How the units are linked:
^: z940->z854, z329->z597, z43->z546, z645->z252, z644->z203, z782->z884, z326->z680, z855->z299, z369->z326, z436->z740, z203->z303, z271->z287, z247->z176, z643->z419, z831->z334, z646->z320, z529->z271, z219->z559, z900->z789, z751->z561, z6->z761, z839->z248, z302->z917, z620->z407, z299->z105, z619->z656, z398->z620, z12->z512, z671->z785, z582->z123, z165->z966, z359->z228, z637->z460, z614->z436, z248->z803, z335->z757, z256->z179, z754->z615, z882->z720, z998->z731, z106->z577, z976->z831, z736->z567, z720->z55, z559->z882, z740->z349, z546->z508, z144->z256, z407->z736, z460->z478, z874->z202, z730->z568, z917->z855, z597->z696, z196->z676, z790->z358, z368->z998, z287->z144, z334->z639, z292->z874, z120->z359, z737->z747, z105->z553, z202->z644, z757->z645, z303->z368, z272->z398, z228->z751, z176->z790, z561->z399, z802->z369, z239->z754, z789->z12, z747->z536, z615->z933, z817->z292, z320->z170, z190->z155, z564->z11, z803->z152, z349->z423, z155->z730, z723->z619, z419->z247, z947->z190, z152->z219, z16->z839, z512->z347, z252->z239, z865->z693, z676->z277, z840->z810, z680->z139, z385->z582, z880->z43, z996->z165, z639->z723, z761->z973, z966->z817, z478->z900, z553->z438, z973->z637, z854->z16, z508->z802, z277->z766, z544->z737, z123->z880, z696->z272, z785->z865, z567->z6, z693->z947, z139->z106, z347->z840, z73->z564, z656->z614, z438->z529, z933->z196, z170->z544, z731->z782, z568->z302, z608->z385, z536->z671, z11->z335, z179->z73, z810->z646, z577->z940, z423->z996, z783->z329, z399->z783, z884->z120, z55->z976, z766->z643, z358->z608
§: z940->z840, z329->z643, z43->z761, z645->z998, z644->z73, z782->z252, z326->z900, z855->z614, z369->z478, z436->z855, z203->z564, z271->z165, z247->z597, z643->z783, z831->z947, z646->z854, z529->z996, z219->z747, z900->z369, z751->z196, z6->z123, z839->z320, z302->z619, z620->z358, z299->z436, z619->z568, z398->z790, z12->z680, z671->z559, z582->z736, z165->z529, z359->z615, z637->z546, z614->z917, z248->z170, z335->z303, z256->z292, z754->z884, z882->z671, z998->z757, z106->z512, z976->z693, z736->z385, z720->z785, z559->z536, z740->z299, z546->z973, z144->z817, z407->z608, z460->z508, z874->z256, z730->z639, z917->z656, z597->z419, z196->z228, z790->z272, z368->z335, z287->z966, z334->z190, z292->z144, z120->z754, z737->z803, z105->z740, z202->z179, z757->z368, z303->z11, z272->z176, z228->z933, z176->z696, z561->z676, z802->z460, z239->z782, z789->z326, z747->z152, z615->z120, z817->z287, z320->z16, z190->z831, z564->z644, z803->z544, z349->z105, z155->z334, z723->z730, z419->z329, z947->z976, z152->z737, z16->z646, z512->z139, z252->z731, z865->z720, z676->z751, z840->z577, z680->z789, z385->z407, z880->z6, z996->z438, z639->z155, z761->z880, z966->z271, z478->z802, z553->z349, z973->z43, z854->z810, z508->z637, z277->z561, z544->z248, z123->z567, z696->z247, z785->z882, z567->z582, z693->z55, z139->z12, z347->z106, z73->z202, z656->z302, z438->z423, z933->z359, z170->z839, z731->z645, z568->z723, z608->z620, z536->z219, z11->z203, z179->z874, z810->z940, z577->z347, z423->z553, z783->z766, z399->z277, z884->z239, z55->z865, z766->z399, z358->z398
!: z940->z303, z329->z947, z43->z423, z645->z16, z644->z512, z782->z170, z326->z292, z855->z385, z369->z817, z436->z736, z203->z347, z271->z508, z247->z334, z643->z976, z831->z329, z646->z757, z529->z546, z219->z359, z900->z144, z751->z671, z6->z105, z839->z731, z302->z358, z620->z302, z299->z582, z619->z398, z398->z568, z12->z179, z671->z196, z582->z436, z165->z637, z359->z747, z637->z529, z614->z407, z248->z782, z335->z940, z256->z326, z754->z803, z882->z751, z998->z646, z106->z644, z976->z783, z736->z855, z720->z561, z559->z228, z740->z567, z546->z996, z144->z369, z407->z917, z460->z271, z874->z789, z730->z176, z917->z608, z597->z190, z196->z559, z790->z723, z368->z810, z287->z802, z334->z597, z292->z900, z120->z737, z737->z754, z105->z123, z202->z12, z757->z854, z303->z840, z272->z730, z228->z536, z176->z639, z561->z785, z802->z966, z239->z248, z789->z256, z747->z615, z615->z152, z817->z478, z320->z645, z190->z419, z564->z106, z803->z884, z349->z6, z155->z247, z723->z272, z419->z831, z947->z643, z152->z120, z16->z998, z512->z73, z252->z839, z865->z277, z676->z882, z840->z11, z680->z874, z385->z614, z880->z349, z996->z973, z639->z696, z761->z553, z966->z460, z478->z287, z553->z880, z973->z438, z854->z368, z508->z165, z277->z720, z544->z239, z123->z740, z696->z155, z785->z676, z567->z299, z693->z766, z139->z202, z347->z564, z73->z139, z656->z620, z438->z43, z933->z219, z170->z252, z731->z320, z568->z790, z608->z656, z536->z933, z11->z577, z179->z680, z810->z335, z577->z203, z423->z761, z783->z693, z399->z865, z884->z544, z55->z399, z766->z55, z358->z619
%: z940->z347, z329->z766, z43->z6, z645->z368, z644->z179, z782->z645, z326->z478, z855->z656, z369->z460, z436->z917, z203->z73, z271->z996, z247->z329, z643->z399, z831->z693, z646->z940, z529->z423, z219->z737, z900->z802, z751->z933, z6->z582, z839->z646, z302->z723, z620->z790, z299->z614, z619->z730, z398->z176, z12->z326, z671->z219, z582->z407, z165->z438, z359->z754, z637->z43, z614->z302, z248->z320, z335->z203, z256->z817, z754->z782, z882->z536, z998->z335, z106->z12, z976->z865, z736->z608, z720->z671, z559->z747, z740->z855, z546->z761, z144->z966, z407->z358, z460->z546, z874->z144, z730->z334, z917->z619, z597->z643, z196->z359, z790->z696, z368->z11, z287->z165, z334->z947, z292->z287, z120->z239, z737->z248, z105->z436, z202->z256, z757->z303, z303->z564, z272->z247, z228->z615, z176->z597, z561->z196, z802->z637, z239->z731, z789->z369, z747->z803, z615->z884, z817->z271, z320->z854, z190->z976, z564->z202, z803->z170, z349->z299, z155->z831, z723->z155, z419->z783, z947->z55, z152->z544, z16->z810, z512->z680, z252->z998, z865->z882, z676->z228, z840->z106, z680->z900, z385->z620, z880->z567, z996->z553, z639->z190, z761->z123, z966->z529, z478->z508, z553->z740, z973->z880, z854->z840, z508->z973, z277->z751, z544->z839, z123->z736, z696->z419, z785->z559, z567->z385, z693->z720, z139->z789, z347->z139, z73->z874, z656->z568, z438->z349, z933->z120, z170->z16, z731->z757, z568->z639, z608->z398, z536->z152, z11->z644, z179->z292, z810->z577, z577->z512, z423->z105, z783->z277, z399->z676, z884->z252, z55->z785, z766->z561, z358->z272
*: z940->z564, z329->z55, z43->z105, z645->z810, z644->z680, z782->z16, z326->z287, z855->z620, z369->z271, z436->z608, z203->z139, z271->z973, z247->z947, z643->z865, z831->z766, z646->z303, z529->z761, z219->z754, z900->z966, z751->z219, z6->z436, z839->z757, z302->z272, z620->z723, z299->z407, z619->z176, z398->z639, z12->z292, z671->z359, z582->z917, z165->z43, z359->z803, z637->z423, z614->z358, z248->z645, z335->z347, z256->z478, z754->z170, z882->z933, z998->z940, z106->z179, z976->z277, z736->z656, z720->z196, z559->z615, z740->z385, z546->z553, z144->z460, z407->z619, z460->z996, z874->z369, z730->z597, z917->z398, z597->z976, z196->z747, z790->z155, z368->z577, z287->z637, z334->z643, z292->z802, z120->z248, z737->z782, z105->z736, z202->z326, z757->z840, z303->z106, z272->z334, z228->z152, z176->z190, z561->z559, z802->z529, z239->z320, z789->z817, z747->z884, z615->z544, z817->z508, z320->z368, z190->z783, z564->z12, z803->z252, z349->z582, z155->z329, z723->z247, z419->z693, z947->z399, z152->z239, z16->z335, z512->z874, z252->z646, z865->z751, z676->z536, z840->z644, z680->z144, z385->z302, z880->z299, z996->z880, z639->z419, z761->z740, z966->z546, z478->z165, z553->z567, z973->z349, z854->z11, z508->z438, z277->z671, z544->z731, z123->z855, z696->z831, z785->z228, z567->z614, z693->z561, z139->z256, z347->z202, z73->z789, z656->z790, z438->z6, z933->z737, z170->z998, z731->z854, z568->z696, z608->z568, z536->z120, z11->z512, z179->z900, z810->z203, z577->z73, z423->z123, z783->z720, z399->z882, z884->z839, z55->z676, z766->z785, z358->z730
+: z940->z645, z329->z639, z43->z271, z645->z544, z644->z940, z782->z152, z326->z73, z855->z6, z369->z179, z436->z880, z203->z854, z271->z900, z247->z568, z643->z155, z831->z176, z646->z782, z529->z478, z219->z676, z900->z202, z751->z55, z6->z996, z839->z754, z302->z736, z620->z436, z299->z761, z619->z385, z398->z614, z12->z203, z671->z399, z582->z553, z165->z369, z359->z882, z637->z817, z614->z123, z248->z615, z335->z320, z256->z512, z754->z536, z882->z766, z998->z248, z106->z335, z976->z247, z736->z349, z720->z643, z559->z277, z740->z43, z546->z287, z144->z12, z407->z740, z460->z292, z874->z106, z730->z620, z917->z567, z597->z723, z196->z865, z790->z917, z368->z839, z287->z789, z334->z790, z292->z139, z120->z559, z737->z228, z105->z973, z202->z577, z757->z170, z303->z16, z272->z656, z228->z720, z176->z302, z561->z976, z802->z256, z239->z747, z789->z644, z747->z751, z615->z671, z817->z680, z320->z884, z190->z272, z564->z810, z803->z933, z349->z546, z155->z398, z723->z608, z419->z730, z947->z696, z152->z196, z16->z239, z512->z303, z252->z737, z865->z329, z676->z693, z840->z998, z680->z564, z385->z105, z880->z529, z996->z802, z639->z358, z761->z165, z966->z326, z478->z874, z553->z637, z973->z966, z854->z252, z508->z144, z277->z947, z544->z359, z123->z438, z696->z619, z785->z783, z567->z423, z693->z597, z139->z11, z347->z368, z73->z840, z656->z582, z438->z460, z933->z785, z170->z120, z731->z803, z568->z407, z608->z299, z536->z561, z11->z646, z179->z347, z810->z731, z577->z757, z423->z508, z783->z334, z399->z831, z884->z219, z55->z419, z766->z190, z358->z855

In the rows, zero is written as 63.

The rows follow the links: the fewer symbols apart two units are, the more alike their rows tend to be.

Each row is also shifted at random along 10 hidden directions that mean nothing.

Some units, each with a row of numbers:
z436	[  64,   64,   92,   71,   74,   61,   65,   56,   66,   55,   57,   64,   68,   71,   61,   62,   74,   70,   66,   73,   73,   61,   69,   59,   69,   73,   57,   57,   59,   56,   66,   51,   54,   74,   53,   62,   52,   61,   54,   58,   48,   53,   75,   55,   58,   60,   72,   56,   69,   76,   72]
z170	[  51,   58,   68,   68,   56,   51,   50,   78,   73,   68,   62,   55,   54,   73,   67,   61,   63,   65,   45,   71,   60,   70,   69,   71,   65,   61,   76,   64,   68,   69,   72,   62,   60,   79,   74,   63,   83,   63,   60,   56,   85,   68,   56,   71,   66,   54,   52,   62,   67,   72,   64]
z615	[  66,   60,   91,   50,   63,   70,   66,   74,   72,   67,   58,   58,   34,   66,   83,   58,   71,   68,   25,   59,   77,   66,   56,   44,   58,   67,   63,   65,   71,   80,   69,   89,   60,   73,   65,   58,   68,   69,   53,   65,   78,   78,   46,   46,   65,   55,   57,   62,   57,   41,   54]
z512	[  83,   42,   65,   67,   83,   60,   57,   67,   63,   69,   70,   54,   57,   57,   65,   74,   58,   63,   50,   62,   80,   62,   57,   59,   56,   62,   69,   61,   57,   72,   55,   62,   61,   51,   56,   71,   58,   70,   45,   60,   52,   52,   78,   64,   57,   68,   72,   56,   78,   66,   66]
z359	[  64,   52,   80,   61,   67,   66,   65,   70,   79,   70,   60,   70,   56,   66,   78,   63,   57,   62,   53,   41,   75,   65,   61,   58,   50,   61,   67,   62,   63,   73,   60,   68,   66,   65,   62,   61,   61,   70,   65,   77,   66,   54,   58,   62,   59,   63,   60,   59,   69,   60,   49]
z782	[  56,   76,   57,   59,   72,   67,   52,   78,   84,   68,   63,   51,   54,   64,   34,   63,   89,   67,   44,   79,   57,   66,   63,   55,   72,   64,   72,   56,   76,   74,   71,   64,   61,   75,   82,   59,   72,   48,   67,   48,   82,   73,   54,   56,   66,   71,   61,   71,   67,   64,   62]
z865	[  71,   68,   59,   48,   69,   72,   68,   64,   87,   68,   66,   76,   69,   65,   57,   65,   53,   58,   79,   31,   49,   57,   69,   55,   65,   74,   64,   62,   75,   65,   59,   69,   82,   57,   78,   56,   55,   57,   72,   70,   70,   65,   50,   64,   70,   88,   68,   67,   65,   71,   57]
z723	[  56,   86,   94,   61,   53,   67,   70,   59,   49,   59,   60,   72,   72,   70,   70,   56,   74,   67,   68,   60,   67,   56,   69,   62,   70,   73,   56,   67,   72,   56,   69,   72,   62,   80,   51,   53,   47,   56,   75,   65,   60,   70,   60,   54,   67,   65,   61,   62,   52,   63,   71]
z334	[  61,   57,   50,   55,   72,   72,   74,   67,   71,   58,   65,   65,   75,   56,   50,   58,   72,   62,   64,   60,   63,   53,   77,   64,   53,   77,   67,   47,   57,   76,   55,   60,   76,   55,   57,   59,   58,   53,   56,   59,   66,   68,   63,   62,   65,   57,   71,   62,   58,   68,   62]
z106	[  72,   56,   52,   67,   74,   59,   54,   70,   71,   69,   67,   55,   59,   63,   54,   71,   66,   63,   57,   67,   67,   58,   65,   66,   59,   62,   72,   62,   65,   71,   65,   57,   61,   61,   59,   70,   72,   61,   67,   54,   70,   62,   71,   71,   67,   68,   65,   62,   77,   77,   66]
z299	[  90,   46,   27,   61,   63,   49,   63,   52,   72,   52,   66,   68,   73,   65,   49,   64,   45,   56,   74,   71,   47,   66,   69,   66,   65,   64,   62,   64,   61,   50,   59,   42,   69,   51,   82,   67,   66,   63,   52,   55,   56,   55,   75,   77,   59,   66,   72,   68,   65,   72,   73]
z754	[  54,   78,   57,   60,   61,   73,   66,   73,   53,   67,   62,   63,   67,   49,   51,   58,   73,   62,   43,   76,   64,   65,   53,   72,   63,   63,   70,   68,   77,   77,   58,   80,   60,   61,   62,   57,   52,   57,   63,   63,   65,   73,   60,   57,   60,   63,   57,   65,   55,   45,   62]
z272	[  41,   76,   47,   52,   58,   69,   74,   60,   53,   55,   61,   68,   76,   56,   41,   54,   76,   61,   56,   78,   59,   55,   65,   71,   64,   77,   61,   63,   73,   67,   61,   68,   67,   64,   68,   56,   51,   51,   66,   55,   65,   79,   62,   60,   65,   61,   66,   68,   46,   53,   73]
z478	[  81,   69,   73,   71,   72,   57,   55,   56,   68,   63,   61,   69,   67,   72,   50,   71,   69,   63,   67,   67,   72,   56,   59,   74,   65,   63,   59,   72,   68,   56,   70,   50,   53,   78,   66,   68,   58,   66,   85,   61,   58,   53,   78,   70,   65,   74,   70,   63,   79,   77,   70]
z407	[  86,   56,   62,   54,   51,   59,   69,   61,   61,   54,   63,   52,   44,   71,   69,   59,   80,   69,   48,   77,   67,   62,   73,   43,   55,   61,   59,   50,   55,   65,   74,   61,   64,   70,   54,   63,   80,   56,   61,   51,   73,   75,   59,   54,   71,   46,   66,   68,   48,   53,   66]
z646	[  84,   66,   69,   63,   61,   69,   57,   72,   58,   75,   71,   49,   45,   58,   88,   70,   52,   66,   74,   53,   50,   79,   59,   38,   78,   51,   66,   63,   59,   60,   61,   80,   66,   46,   61,   66,   76,   69,   44,   68,   64,   68,   47,   53,   65,   71,   57,   64,   62,   55,   55]
z349	[  91,   61,   31,   60,   44,   51,   62,   50,   43,   58,   69,   63,   66,   60,   66,   64,   48,   59,   70,   70,   52,   67,   60,   55,   59,   46,   60,   70,   67,   50,   59,   54,   63,   39,   47,   64,   61,   58,   68,   58,   49,   58,   77,   68,   62,   68,   63,   70,   53,   55,   77]
z882	[  61,   82,   79,   69,   51,   65,   59,   74,   54,   70,   67,   60,   73,   67,   80,   58,   58,   66,   85,   57,   42,   72,   80,   59,   83,   67,   73,   59,   64,   56,   66,   72,   72,   66,   58,   55,   71,   53,   53,   64,   73,   73,   46,   61,   68,   63,   51,   62,   54,   78,   64]
z438	[  68,   48,   48,   59,   52,   56,   64,   55,   67,   59,   62,   57,   40,   70,   78,   64,   60,   66,   54,   71,   62,   62,   66,   50,   53,   54,   57,   64,   56,   62,   72,   58,   59,   57,   54,   70,   89,   68,   64,   55,   74,   72,   63,   66,   74,   48,   64,   68,   59,   59,   64]
z747	[  64,   63,   68,   63,   59,   69,   66,   71,   66,   67,   59,   67,   60,   61,   68,   58,   65,   63,   51,   59,   69,   68,   59,   67,   56,   61,   68,   63,   64,   74,   62,   72,   62,   66,   63,   60,   65,   66,   65,   73,   69,   64,   57,   61,   62,   57,   56,   62,   61,   52,   52]
z271	[  47,   45,   46,   63,   66,   51,   62,   60,   57,   61,   68,   62,   65,   67,   57,   69,   63,   60,   48,   69,   80,   47,   67,   81,   46,   68,   66,   65,   59,   69,   67,   53,   65,   68,   62,   72,   68,   68,   75,   54,   70,   65,   79,   80,   69,   55,   69,   63,   69,   70,   72]
z398	[  59,   84,   70,   65,   54,   72,   74,   57,   60,   55,   50,   67,   67,   62,   59,   49,   83,   68,   60,   84,   59,   60,   68,   64,   66,   68,   57,   62,   70,   65,   69,   64,   53,   69,   42,   57,   63,   51,   70,   59,   66,   75,   60,   51,   69,   50,   59,   64,   51,   61,   66]
z817	[  76,   61,   73,   62,   76,   60,   59,   55,   68,   64,   64,   62,   56,   65,   66,   72,   55,   64,   63,   60,   66,   62,   54,   53,   73,   64,   56,   75,   71,   55,   64,   63,   56,   60,   68,   69,   56,   71,   57,   59,   52,   59,   71,   59,   63,   80,   71,   63,   76,   66,   70]
z368	[  77,   74,   82,   80,   66,   68,   56,   67,   56,   71,   61,   58,   60,   56,   75,   65,   60,   66,   71,   70,   61,   84,   50,   56,   75,   46,   65,   69,   62,   57,   58,   66,   47,   54,   53,   64,   56,   68,   51,   73,   44,   49,   66,   51,   51,   68,   56,   60,   71,   58,   57]
z302	[  34,   74,   84,   59,   56,   74,   79,   54,   56,   54,   55,   74,   65,   67,   76,   54,   70,   67,   66,   67,   66,   58,   64,   72,   73,   78,   48,   68,   59,   57,   71,   76,   61,   83,   73,   61,   64,   74,   62,   71,   69,   81,   48,   58,   70,   48,   65,   63,   49,   52,   61]
z740	[  52,   63,   40,   53,   64,   58,   65,   52,   73,   57,   67,   69,   67,   69,   47,   67,   62,   60,   74,   60,   53,   51,   69,   60,   63,   68,   58,   65,   70,   57,   68,   52,   70,   61,   71,   64,   65,   57,   78,   53,   67,   67,   67,   71,   72,   75,   72,   71,   65,   75,   73]
z900	[  90,   85,   64,   75,   54,   63,   54,   57,   54,   69,   62,   57,   56,   67,   70,   69,   71,   69,   79,   69,   54,   64,   61,   54,   72,   46,   61,   69,   70,   53,   74,   61,   51,   58,   37,   66,   73,   56,   84,   59,   62,   63,   67,   60,   74,   72,   56,   68,   67,   72,   68]
z139	[  80,   49,   47,   63,   72,   58,   57,   67,   61,   67,   74,   57,   62,   62,   43,   76,   74,   60,   52,   64,   84,   57,   55,   70,   48,   56,   66,   58,   54,   71,   61,   56,   66,   67,   72,   72,   63,   68,   79,   61,   63,   54,   76,   72,   60,   67,   71,   65,   72,   57,   63]
z973	[  53,   77,   46,   67,   68,   77,   73,   54,   51,   59,   66,   66,   78,   57,   38,   68,   82,   64,   85,   77,   65,   55,   58,   84,   71,   68,   51,   62,   50,   57,   64,   60,   63,   71,   80,   71,   63,   68,   82,   66,   61,   71,   63,   68,   67,   61,   73,   70,   61,   57,   60]
z998	[  55,   63,   58,   69,   62,   68,   59,   74,   71,   70,   62,   58,   55,   63,   63,   64,   74,   66,   56,   68,   68,   63,   63,   74,   56,   58,   70,   60,   58,   76,   69,   65,   61,   73,   65,   68,   83,   66,   75,   65,   83,   70,   55,   69,   70,   52,   56,   64,   67,   64,   52]
z419	[ 110,   52,   68,   65,   66,   63,   69,   60,   85,   55,   60,   76,   73,   72,   61,   59,   50,   61,   85,   53,   52,   74,   69,   68,   74,   71,   58,   57,   47,   50,   61,   51,   74,   76,  106,   61,   68,   74,   49,   76,   62,   53,   52,   70,   53,   60,   67,   63,   65,   69,   52]
z933	[  74,   88,   74,   76,   77,   87,   68,   73,   61,   66,   61,   61,   82,   47,   39,   59,   84,   66,   84,   76,   56,   80,   55,   67,   83,   61,   63,   51,   55,   63,   52,   67,   60,   62,   74,   57,   46,   57,   52,   75,   45,   55,   55,   47,   47,   70,   65,   63,   63,   54,   49]

From each start, follow one symbol. Which unit do you reach?
Answers are names.
new walk
[  97,   55,   59,   70,   59,   53,   52,   71,   78,   68,   60,   67,   62,   67,   71,   60,   46,   60,   56,   61,   54,   72,   66,   71,   61,   58,   76,   70,   74,   66,   63,   57,   61,   61,   65,   61,   72,   62,   56,   64,   72,   55,   64,   74,   60,   63,   52,   61,   71,   76,   62]
*	z731
new walk
[  69,   73,   67,   71,   74,   76,   65,   59,   65,   66,   58,   59,   56,   58,   58,   67,   79,   69,   65,   76,   68,   61,   53,   65,   66,   58,   57,   66,   61,   68,   66,   64,   48,   61,   50,   70,   67,   66,   70,   64,   60,   66,   66,   54,   67,   63,   66,   65,   72,   62,   59]
§	z292
new walk
[  64,   52,   60,   57,   61,   46,   57,   57,   49,   61,   72,   58,   55,   67,   72,   71,   44,   60,   51,   65,   68,   65,   56,   58,   67,   62,   59,   78,   69,   53,   64,   66,   61,   62,   76,   70,   60,   74,   51,   55,   56,   63,   72,   68,   62,   71,   67,   65,   64,   56,   78]
§	z966
new walk
[  79,   71,   95,   71,   82,   71,   56,   75,   87,   71,   54,   56,   53,   62,   73,   60,   67,   71,   54,   67,   56,   74,   65,   45,   79,   69,   70,   62,   75,   71,   63,   69,   51,   58,   50,   58,   62,   55,   35,   56,   63,   62,   59,   44,   60,   70,   59,   57,   77,   78,   61]
*	z320
new walk
[  48,   61,   73,   69,   74,   69,   62,   77,   58,   69,   66,   56,   62,   57,   63,   65,   72,   66,   51,   70,   78,   67,   59,   74,   64,   67,   70,   60,   57,   76,   59,   74,   60,   71,   71,   66,   63,   69,   52,   66,   66,   66,   60,   61,   57,   56,   62,   58,   67,   56,   58]
*	z368
new walk
[  43,   64,   70,   68,   75,   82,   71,   72,   61,   70,   63,   66,   73,   45,   70,   60,   62,   63,   68,   54,   67,   67,   60,   65,   58,   65,   69,   55,   59,   78,   47,   75,   66,   45,   45,   60,   49,   62,   50,   76,   53,   57,   61,   54,   55,   64,   62,   56,   64,   59,   52]
*	z754
new walk
[  95,   55,   48,   49,   67,   66,   69,   60,   62,   61,   73,   53,   58,   61,   53,   69,   77,   64,   65,   55,   70,   53,   72,   37,   49,   63,   62,   44,   56,   68,   62,   60,   77,   49,   46,   63,   60,   50,   69,   53,   59,   66,   69,   55,   70,   69,   76,   66,   56,   60,   68]
!	z614
new walk
[  39,   49,   60,   65,   59,   54,   55,   75,   71,   65,   64,   59,   51,   70,   65,   65,   62,   63,   43,   69,   71,   71,   60,   75,   59,   59,   70,   65,   58,   70,   69,   63,   62,   81,   89,   69,   83,   75,   62,   65,   81,   64,   57,   75,   62,   50,   56,   64,   67,   57,   56]
+	z544
new walk
[  39,   52,   52,   70,   74,   66,   60,   78,   53,   69,   68,   55,   72,   47,   55,   64,   64,   61,   44,   75,   75,   67,   59,   78,   54,   63,   76,   59,   62,   80,   50,   68,   61,   50,   55,   64,   55,   62,   43,   62,   58,   59,   74,   65,   52,   56,   62,   56,   67,   59,   63]
^	z248
new walk
[  51,   68,   46,   71,   59,   61,   54,   68,   57,   71,   70,   51,   59,   66,   54,   72,   77,   65,   72,   71,   64,   61,   65,   67,   60,   50,   68,   58,   57,   65,   71,   57,   63,   66,   58,   72,   81,   60,   85,   59,   73,   65,   64,   71,   72,   62,   61,   68,   68,   69,   62]
!	z12
new walk
[  82,   58,   71,   65,   76,   64,   54,   74,   79,   74,   71,   60,   62,   66,   65,   75,   57,   62,   78,   42,   61,   68,   64,   56,   69,   62,   70,   58,   57,   62,   60,   64,   73,   63,   80,   65,   66,   68,   60,   70,   65,   54,   56,   67,   61,   78,   65,   61,   77,   74,   55]
!	z320
new walk
[  65,   54,   44,   57,   89,   70,   61,   69,   74,   66,   70,   47,   53,   52,   37,   73,   81,   65,   48,   78,   71,   60,   55,   54,   64,   65,   64,   55,   60,   76,   58,   64,   62,   52,   75,   72,   64,   61,   51,   52,   63,   68,   68,   57,   61,   71,   76,   67,   72,   56,   62]
+	z840
new walk
[  70,   61,   67,   66,   58,   57,   58,   74,   69,   64,   64,   62,   69,   67,   64,   57,   59,   63,   65,   63,   55,   74,   73,   64,   68,   64,   73,   56,   63,   63,   61,   60,   69,   68,   73,   57,   66,   58,   51,   64,   68,   58,   57,   66,   57,   59,   57,   61,   61,   70,   62]
*	z219
